Here is a tiny trained network, its code and every weight. The questions are about switching its units off for an input and a target symbol, where a switched-off unit gives its printed mean instead of its output.

import numpy as np


def w(rows, s, z=0):
    codes = np.array(rows[::2]) - 128.0
    scale = np.full(codes.shape[1], s)
    scale[-1] = z or s
    return codes * scale


def f(y):
    return y / 2 * (1 + np.tanh(0.7978845608 * (y + 0.044715 * y**3)))


def softmax(a):
    e = np.exp(a - a.max(-1, keepdims=True))
    return e / e.sum(-1, keepdims=True)


def log_softmax(a):
    a = a - a.max(-1, keepdims=True)
    return a - np.log(np.exp(a).sum(-1, keepdims=True))


def net(x, mask):
    ids = ['αβγεζηθλμξπσφψω'.index(c) for c in x.split()]
    T = len(ids)
    res = E[ids] + P[:T]
    u = 0
    for l in range(2):
        q, k, v = (res @ M[l].T for M in (Q, K, V))
        z = softmax(np.where(np.tri(T) > 0, q @ k.T / 4**0.5, -1e9)) @ v
        res = res + np.where(mask[u], z, O[l][:, -1]) @ O[l][:, :-1]
        u += 1
        y = f(res @ A[l][:, :-1].T + A[l][:, -1])
        res = res + np.where(mask[u : u + 8], y, B[l][:, -1]) @ B[l][:, :-1]
        u += 8
    return log_softmax(res[-1] @ U[:, :-1].T + U[:, -1])


Q, K, V, O, A, B = {}, {}, {}, {}, {}, {}
E = w([
[170,177,180],'α',
[175,112,98],'β',
[174,113,93],'γ',
[157,170,183],'ε',
[190,110,88],'ζ',
[127,159,185],'η',
[2,117,229],'θ',
[66,63,123],'λ',
[128,90,99],'μ',
[138,69,95],'ξ',
[110,70,108],'π',
[202,200,180],'σ',
[97,147,205],'φ',
[224,147,245],'ψ',
[131,119,106],'ω',
],0.0054)
P = w([
[120,180,85],'0',
[25,87,161],'1',
[228,18,216],'2',
[117,171,81],'3',
[70,102,164],'4',
[254,8,191],'5',
[118,171,75],'6',
[86,94,180],'7',
[236,5,196],'8',
[118,168,72],'9',
],0.0064)
Q[0] = w([
[98,167,17],'0.h0',
[152,2,2],'0.h0',
[112,168,115],'0.h0',
[142,117,189],'0.h0',
],0.031)
K[0] = w([
[84,175,34],'0.h0',
[126,19,4],'0.h0',
[109,174,118],'0.h0',
[152,107,182],'0.h0',
],0.031)
V[0] = w([
[117,197,198],'0.h0',
[127,131,125],'0.h0',
[129,140,186],'0.h0',
[146,8,1],'0.h0',
],0.0084)
O[0] = w([
[131,69,49,164],'0.h0',
[126,128,124,114],'0.h0',
[144,82,87,247],'0.h0',
[127,217,254,52],'0.h0',
],0.011,0.0013)
A[0] = w([
[199,143,106,212],'0.n0',
[164,174,150,104],'0.n1',
[89,191,64,131],'0.n2',
[131,117,177,37],'0.n3',
[93,148,96,46],'0.n4',
[253,215,73,57],'0.n5',
[54,208,97,83],'0.n6',
[162,71,149,2],'0.n7',
],0.018,0.0027)
B[0] = w([
[92,109,166,254],'0.n0',
[166,84,82,185],'0.n1',
[152,252,175,197],'0.n2',
[179,95,86,182],'0.n3',
[189,213,151,123],'0.n4',
[246,96,184,219],'0.n5',
[170,195,62,167],'0.n6',
[215,155,133,254],'0.n7',
],0.028,0.0022)
Q[1] = w([
[148,108,248],'1.h0',
[80,93,65],'1.h0',
[127,70,214],'1.h0',
[71,89,31],'1.h0',
],0.013)
K[1] = w([
[69,60,249],'1.h0',
[205,121,72],'1.h0',
[109,34,189],'1.h0',
[229,128,30],'1.h0',
],0.011)
V[1] = w([
[125,162,88],'1.h0',
[143,133,116],'1.h0',
[190,129,81],'1.h0',
[120,113,254],'1.h0',
],0.009)
O[1] = w([
[107,101,72,89],'1.h0',
[147,127,116,159],'1.h0',
[197,138,88,253],'1.h0',
[203,138,254,226],'1.h0',
],0.0091,0.0031)
A[1] = w([
[61,204,193,202],'1.n0',
[77,70,124,248],'1.n1',
[28,152,175,205],'1.n2',
[172,73,89,135],'1.n3',
[14,209,108,3],'1.n4',
[128,244,126,9],'1.n5',
[126,183,37,130],'1.n6',
[98,4,156,161],'1.n7',
],0.014,0.0059)
B[1] = w([
[105,30,182,184],'1.n0',
[39,193,116,142],'1.n1',
[210,64,60,148],'1.n2',
[93,182,176,244],'1.n3',
[218,240,91,194],'1.n4',
[68,135,1,203],'1.n5',
[72,86,230,233],'1.n6',
[146,66,34,210],'1.n7',
],0.032,0.011)
U = w([
[96,53,149,163],'α',
[186,194,131,232],'β',
[190,230,100,235],'γ',
[80,38,124,67],'ε',
[219,223,254,115],'ζ',
[100,56,62,22],'η',
[89,174,23,139],'θ',
[81,249,105,2],'λ',
[35,99,157,58],'μ',
[70,98,227,42],'ξ',
[60,182,178,167],'π',
[161,69,227,182],'σ',
[174,117,39,132],'φ',
[221,70,138,156],'ψ',
[44,90,101,40],'ω',
],0.0053,0.0076)

Each question gives the input, a string of symbols that net reads in full, and the target symbol t.
The units are the heads (4 rows each of Q, K, V and O) and the neurons (one row each of A and B). Each row of codes is followed by its name. A weight is (code - 128) times the scale printed after its matrix; where a second scale follows, it is the last column's (O, A, B and U).
mask holds one flag per unit, layer by layer, with each layer's heads first. A switched-off unit (its flag False) gives its mean, the last column of its rows in O or B, instead of its output. The means were averaged over made-up inputs and are rounded, as every weight is.
A unit's drop is (log p(t) with every unit on - log p(t) with that unit switched off) / (log p(t) with every unit on - log p(t) with every unit switched off).
The circuit of an input: a set's keep is (log p(t) with only the set's units on - log p(t) with every unit switched off) / (log p(t) with every unit on - log p(t) with every unit switched off). Starting from the 12 units with the biggest drops (on a tie, the unit counted first), units are removed one at a time, each time the one whose removal leaves the highest keep (on an exact tie, the one counted first), for as long as the keep stays at least 0.8.
units of the circuit, in order: the units of the circuit, biggest drop first
top k neurons: the k neurons with the biggest drops, biggest first
top k neurons in layer l: the k neurons of layer l with the biggest drops, biggest first
input π η π θ γ, target π: top 4 neurons in layer 1 => 1.n1, 1.n0, 1.n5, 1.n2
input π η π ζ σ, target π: top 3 neurons => 0.n5, 0.n3, 0.n1
input ω θ ζ σ θ, target ζ: units of the circuit, in order => 1.n5
input σ π θ π π π η η, target π: top 4 neurons => 0.n5, 0.n2, 0.n3, 0.n1
input π ψ π θ λ, target π: top 3 neurons => 0.n3, 0.n0, 0.n5
input σ ψ π θ σ σ η θ, target σ: top 2 neurons in layer 0 => 0.n5, 0.n6
input λ λ σ β ε, target σ: top 4 neurons => 0.n7, 1.n5, 0.n5, 0.n3
input β ε η ψ γ σ π β, target σ: top 2 neurons => 0.n5, 0.n0
input θ η ζ θ ζ λ σ, target σ: top 2 neurons => 0.n5, 0.n7
input γ ζ σ ζ π σ φ π, target σ: top 2 neurons in layer 0 => 0.n5, 0.n0
input π σ ζ ζ φ, target ζ: top 4 neurons in layer 1 => 1.n5, 1.n7, 1.n0, 1.n2
input λ π θ μ γ σ ξ θ, target σ: top 3 neurons => 0.n5, 0.n0, 1.n5
input θ ξ π φ γ, target π: top 3 neurons in layer 0 => 0.n3, 0.n5, 0.n0
input φ β η φ α θ σ ε ψ, target ζ: top 4 neurons => 0.n7, 1.n5, 1.n3, 1.n0
input ζ θ ε β σ α, target ψ: top 3 neurons => 0.n0, 1.n7, 1.n6
input γ ζ ε α α λ ω, target ω: top 2 neurons => 1.n5, 1.n0
input ω ξ σ η β, target σ: top 4 neurons => 0.n5, 1.n5, 0.n0, 0.n7
input θ φ θ ζ ψ φ π η π, target γ: units of the circuit, in order => 1.n6
input β ψ μ θ, target θ: units of the circuit, in order => 1.n5, 0.n2, 0.n4, 0.h0
input γ α ψ ζ ω φ σ θ φ π, target π: top 2 neurons in layer 0 => 0.n6, 0.n5
input μ θ θ η λ, target θ: top 4 neurons in layer 1 => 1.n6, 1.n0, 1.n1, 1.n7
input λ θ σ, target ψ: top 2 neurons in layer 1 => 1.n7, 1.n5
